Below are the code and all the weights of a small trained network. Each question names an input and a target symbol and asks about switching units off, where a switched-off unit gives its printed mean instead of its output.

import numpy as np


def w(rows, s, z=0):
    codes = np.array(rows[::2]) - 128.0
    scale = np.full(codes.shape[1], s)
    scale[-1] = z or s
    return codes * scale


def f(y):
    return np.maximum(y, 0)


def softmax(a):
    e = np.exp(a - a.max(-1, keepdims=True))
    return e / e.sum(-1, keepdims=True)


def log_softmax(a):
    a = a - a.max(-1, keepdims=True)
    return a - np.log(np.exp(a).sum(-1, keepdims=True))


def net(x, mask):
    ids = ['ΓΠΨβζημσω'.index(c) for c in x.split()]
    T = len(ids)
    res = E[ids] + P[:T]
    u = 0
    for l in range(2):
        r = res
        for j in range(2):
            rows = slice(4 * j, 4 * j + 4)
            q, k, v = (r @ M[l][rows].T for M in (Q, K, V))
            z = softmax(np.where(np.tri(T) > 0, q @ k.T / 4**0.5, -1e9)) @ v
            o = O[l][rows]
            res = res + np.where(mask[u + j], z, o[:, -1]) @ o[:, :-1]
        u += 2
        y = f(res @ A[l][:, :-1].T + A[l][:, -1])
        res = res + np.where(mask[u : u + 4], y, B[l][:, -1]) @ B[l][:, :-1]
        u += 4
    return log_softmax(res[-1] @ U[:, :-1].T + U[:, -1])


Q, K, V, O, A, B = {}, {}, {}, {}, {}, {}
E = w([
[138,164,109,95,160,153,168,217,69],'Γ',
[67,140,254,112,244,142,68,192,202],'Π',
[155,143,78,162,142,217,144,212,90],'Ψ',
[177,49,155,99,123,110,63,140,101],'β',
[155,117,107,229,81,109,53,162,169],'ζ',
[153,68,70,163,206,53,173,187,188],'η',
[95,109,102,64,73,170,159,193,181],'μ',
[197,203,125,134,109,11,131,139,149],'σ',
[44,153,175,205,144,122,172,110,68],'ω',
],0.0088)
P = w([
[55,152,9,168,255,106,54,217,154],'0',
[129,174,45,113,215,143,70,99,135],'1',
[138,163,64,99,189,153,82,102,139],'2',
[141,156,85,107,163,143,93,130,132],'3',
[150,151,105,113,142,134,103,137,138],'4',
[153,145,121,121,127,138,121,141,140],'5',
[150,130,138,124,114,131,137,146,144],'6',
[162,118,150,132,109,127,150,153,147],'7',
[166,107,164,139,95,122,163,155,152],'8',
[171,97,177,149,83,118,176,158,155],'9',
[174,87,191,157,74,110,192,157,159],'10',
[180,73,204,163,71,110,210,156,160],'11',
[185,60,212,166,66,107,220,159,169],'12',
[179,42,231,173,58,102,238,155,161],'13',
],0.0053)
Q[0] = w([
[194,157,105,122,53,27,116,7,96],'0.h0',
[120,62,7,166,45,111,121,48,105],'0.h0',
[136,45,161,105,147,175,121,110,135],'0.h0',
[137,129,81,75,120,132,159,58,115],'0.h0',
[76,110,152,77,117,102,49,15,243],'0.h1',
[101,107,147,142,135,83,104,30,127],'0.h1',
[94,74,131,140,129,102,146,164,139],'0.h1',
[154,147,86,79,117,127,201,78,165],'0.h1',
],0.017)
K[0] = w([
[157,253,78,55,122,39,75,152,111],'0.h0',
[48,192,46,104,134,70,30,124,210],'0.h0',
[101,48,117,109,137,132,81,138,92],'0.h0',
[83,179,79,68,176,107,132,131,123],'0.h0',
[88,181,8,82,194,164,15,106,118],'0.h1',
[72,174,104,145,189,138,95,103,80],'0.h1',
[167,144,149,117,126,191,151,112,124],'0.h1',
[108,195,111,75,127,71,118,172,164],'0.h1',
],0.016)
V[0] = w([
[38,88,101,78,82,21,99,100,2],'0.h0',
[179,76,94,120,147,167,14,115,157],'0.h0',
[50,119,121,183,159,161,97,143,150],'0.h0',
[169,198,81,229,85,195,58,114,214],'0.h0',
[57,90,17,125,120,100,61,77,119],'0.h1',
[214,144,183,177,127,98,132,125,107],'0.h1',
[107,108,93,114,136,120,77,88,104],'0.h1',
[119,226,86,112,103,54,146,123,220],'0.h1',
],0.0083)
O[0] = w([
[199,162,130,101,205,190,145,103,255,80],'0.h0',
[47,182,135,52,40,48,73,160,154,251],'0.h0',
[76,105,75,102,152,101,92,196,135,152],'0.h0',
[58,43,124,81,59,123,101,111,7,115],'0.h0',
[180,214,98,107,215,181,122,108,173,103],'0.h1',
[79,99,129,76,69,82,146,97,49,137],'0.h1',
[175,190,96,116,140,155,118,111,137,116],'0.h1',
[91,55,143,63,182,176,74,165,176,44],'0.h1',
],0.0055,0.0028)
A[0] = w([
[140,210,77,140,96,162,207,140,39,10],'0.n0',
[145,190,219,99,119,77,105,78,159,29],'0.n1',
[104,254,163,241,119,65,120,90,123,90],'0.n2',
[156,98,74,63,104,113,179,140,208,254],'0.n3',
],0.013,0.00067)
B[0] = w([
[78,230,91,128,114,62,156,138,141,254],'0.n0',
[110,138,167,71,109,87,133,158,187,210],'0.n1',
[132,77,68,133,154,139,146,3,165,199],'0.n2',
[84,114,55,131,93,115,157,144,77,207],'0.n3',
],0.011,0.0047)
Q[1] = w([
[192,98,165,180,124,133,63,152,85],'1.h0',
[121,213,57,173,133,21,210,151,120],'1.h0',
[73,95,53,161,108,87,199,249,203],'1.h0',
[162,87,83,160,206,219,122,98,127],'1.h0',
[111,204,83,152,93,55,206,215,59],'1.h1',
[109,85,75,145,184,158,143,191,113],'1.h1',
[85,130,102,113,70,95,178,173,197],'1.h1',
[105,191,90,101,79,195,218,162,95],'1.h1',
],0.016)
K[1] = w([
[169,170,93,121,136,160,93,166,68],'1.h0',
[104,50,130,214,70,114,184,134,127],'1.h0',
[147,129,203,90,49,162,249,73,103],'1.h0',
[57,173,88,113,160,198,151,71,115],'1.h0',
[113,78,135,144,34,138,249,134,137],'1.h1',
[54,136,160,137,98,190,137,75,158],'1.h1',
[196,147,206,171,68,106,129,129,140],'1.h1',
[95,66,169,177,142,56,216,112,141],'1.h1',
],0.015)
V[1] = w([
[24,132,95,212,158,177,195,148,211],'1.h0',
[163,95,88,52,242,74,202,153,107],'1.h0',
[166,108,32,248,132,43,88,117,150],'1.h0',
[144,40,84,101,113,184,36,121,167],'1.h0',
[139,187,220,184,155,28,136,91,102],'1.h1',
[137,174,209,109,37,199,145,133,154],'1.h1',
[18,120,181,155,208,139,65,150,99],'1.h1',
[131,130,131,222,138,82,97,240,144],'1.h1',
],0.012)
O[1] = w([
[185,122,26,92,140,107,205,66,223,160],'1.h0',
[142,83,114,253,187,46,72,72,101,204],'1.h0',
[250,114,107,88,130,240,88,43,78,243],'1.h0',
[157,216,187,129,76,100,207,100,49,109],'1.h0',
[68,226,119,130,140,169,31,54,165,99],'1.h1',
[122,183,90,204,111,162,122,232,109,1],'1.h1',
[168,100,2,81,175,113,132,67,150,82],'1.h1',
[204,199,105,58,201,79,76,133,92,238],'1.h1',
],0.0077,0.006)
A[1] = w([
[47,190,91,200,131,241,164,230,92,12],'1.n0',
[108,129,69,138,219,166,201,91,132,67],'1.n1',
[46,192,137,157,86,193,121,255,122,85],'1.n2',
[168,229,147,240,255,147,149,149,152,4],'1.n3',
],0.012,0.0025)
B[1] = w([
[90,149,198,44,178,106,6,78,72,184],'1.n0',
[66,125,163,140,86,159,129,180,117,237],'1.n1',
[184,113,57,178,105,136,219,144,162,249],'1.n2',
[138,114,202,207,233,116,194,113,106,155],'1.n3',
],0.011,0.018)
U = w([
[227,92,77,146,114,97,108,14,136,136],'Γ',
[79,170,54,117,143,136,88,169,133,126],'Π',
[38,80,255,105,76,99,33,173,46,252],'Ψ',
[106,143,149,117,133,93,139,117,204,80],'β',
[94,179,121,173,140,121,173,71,97,58],'ζ',
[168,131,103,167,82,124,183,200,120,164],'η',
[62,133,116,138,94,180,172,69,136,153],'μ',
[147,192,148,80,113,182,157,121,136,56],'σ',
[143,99,170,136,202,191,127,185,156,95],'ω',
],0.0048,0.0033)

Each question gives the input, a string of symbols that net reads in full, and the target symbol t.
The units are the heads (4 rows each of Q, K, V and O) and the neurons (one row each of A and B). Each row of codes is followed by its name. A weight is (code - 128) times the scale printed after its matrix; where a second scale follows, it is the last column's (O, A, B and U).
mask holds one flag per unit, layer by layer, with each layer's heads first. A switched-off unit (its flag False) gives its mean, the last column of its rows in O or B, instead of its output. The means were averaged over made-up inputs and are rounded, as every weight is.
A unit's drop is (log p(t) with every unit on - log p(t) with that unit switched off) / (log p(t) with every unit on - log p(t) with every unit switched off).
The circuit of an input: a set's keep is (log p(t) with only the set's units on - log p(t) with every unit switched off) / (log p(t) with every unit on - log p(t) with every unit switched off). Starting from all 12 units, units are removed one at a time, each time the one whose removal leaves the highest keep (on an exact tie, the one counted first), for as long as the keep stays at least 0.8.
circuit, biggest first: the units of the circuit, biggest drop first
most important unit: the unit with the biggest drop
k most important neurons: the k neurons with the biggest drops, biggest first
k most important neurons of layer l: the k neurons of layer l with the biggest drops, biggest first
which heads matter: for each layer, one digit per head in row order, 1 if its drop is at least 0.15 and else 0, layers parted by /
input β β Π, target β: which heads matter -> 10 / 10
input β β η β, target η: which heads matter -> 11 / 11
input σ β Π Γ Γ Π, target β: circuit, biggest first -> (0.n1; 1.h0)
input Ψ σ μ Ψ ω ζ μ ζ σ, target Ψ: 2 most important neurons -> (0.n2; 0.n0)
input β Ψ Ψ Γ Γ Ψ μ Γ, target η: which heads matter -> 01 / 11
input μ η Ψ Γ Π, target Ψ: most important unit -> 1.h1
input Ψ μ β Γ ω ζ Γ ζ β ζ Γ, target σ: 3 most important neurons -> (1.n2; 1.n0; 0.n0)
input μ β β β Ψ Γ μ σ ω, target μ: circuit, biggest first -> (1.n1; 0.n2; 1.h0)
input Γ Γ Ψ Γ Π, target Ψ: 3 most important neurons -> (1.n2; 0.n1; 0.n0)
input Γ Γ Γ, target ω: which heads matter -> 10 / 10
input η ω σ Ψ β ζ μ Ψ, target η: 2 most important neurons -> (0.n3; 0.n0)
input Π Γ σ, target Γ: 3 most important neurons -> (0.n2; 0.n1; 0.n0)
input Γ ζ β β ω η Ψ, target μ: 4 most important neurons -> (0.n2; 0.n1; 1.n1; 1.n0)
input β μ β β β Γ Ψ Ψ Ψ, target Π: which heads matter -> 11 / 11
input ζ Γ β Γ β β β μ η, target η: most important neuron of layer 0 -> (0.n3)
input Γ ω β ω Γ ζ Ψ Γ, target σ: circuit, biggest first -> (0.n0; 1.h0)
input η ω β Ψ Ψ β β Ψ ω β Γ, target μ: circuit, biggest first -> (0.n2; 1.h1)
input β ω Γ ω β μ, target μ: which heads matter -> 01 / 11
input μ Π β Ψ η β β Γ μ σ Γ, target Ψ: which heads matter -> 11 / 11
input Ψ β Γ Γ Π β Γ Ψ Γ Π β β Γ, target ζ: most important unit -> 1.n2
input β β Ψ Γ Γ Γ Ψ Γ ω β ω Γ β β, target η: which heads matter -> 00 / 11
input Γ β ζ, target Γ: 4 most important neurons -> (1.n1; 0.n1; 0.n0; 0.n3)
input Π Π Γ μ β, target Γ: circuit, biggest first -> (0.n0; 1.h1; 0.h1)
input β ω Ψ β μ Ψ ω η ω Γ Π η Γ ω, target μ: circuit, biggest first -> (1.n1; 1.h0; 0.n2)
input ω β Γ η Π β β ω β Π β η Ψ, target Γ: circuit, biggest first -> (1.h0; 0.n3)
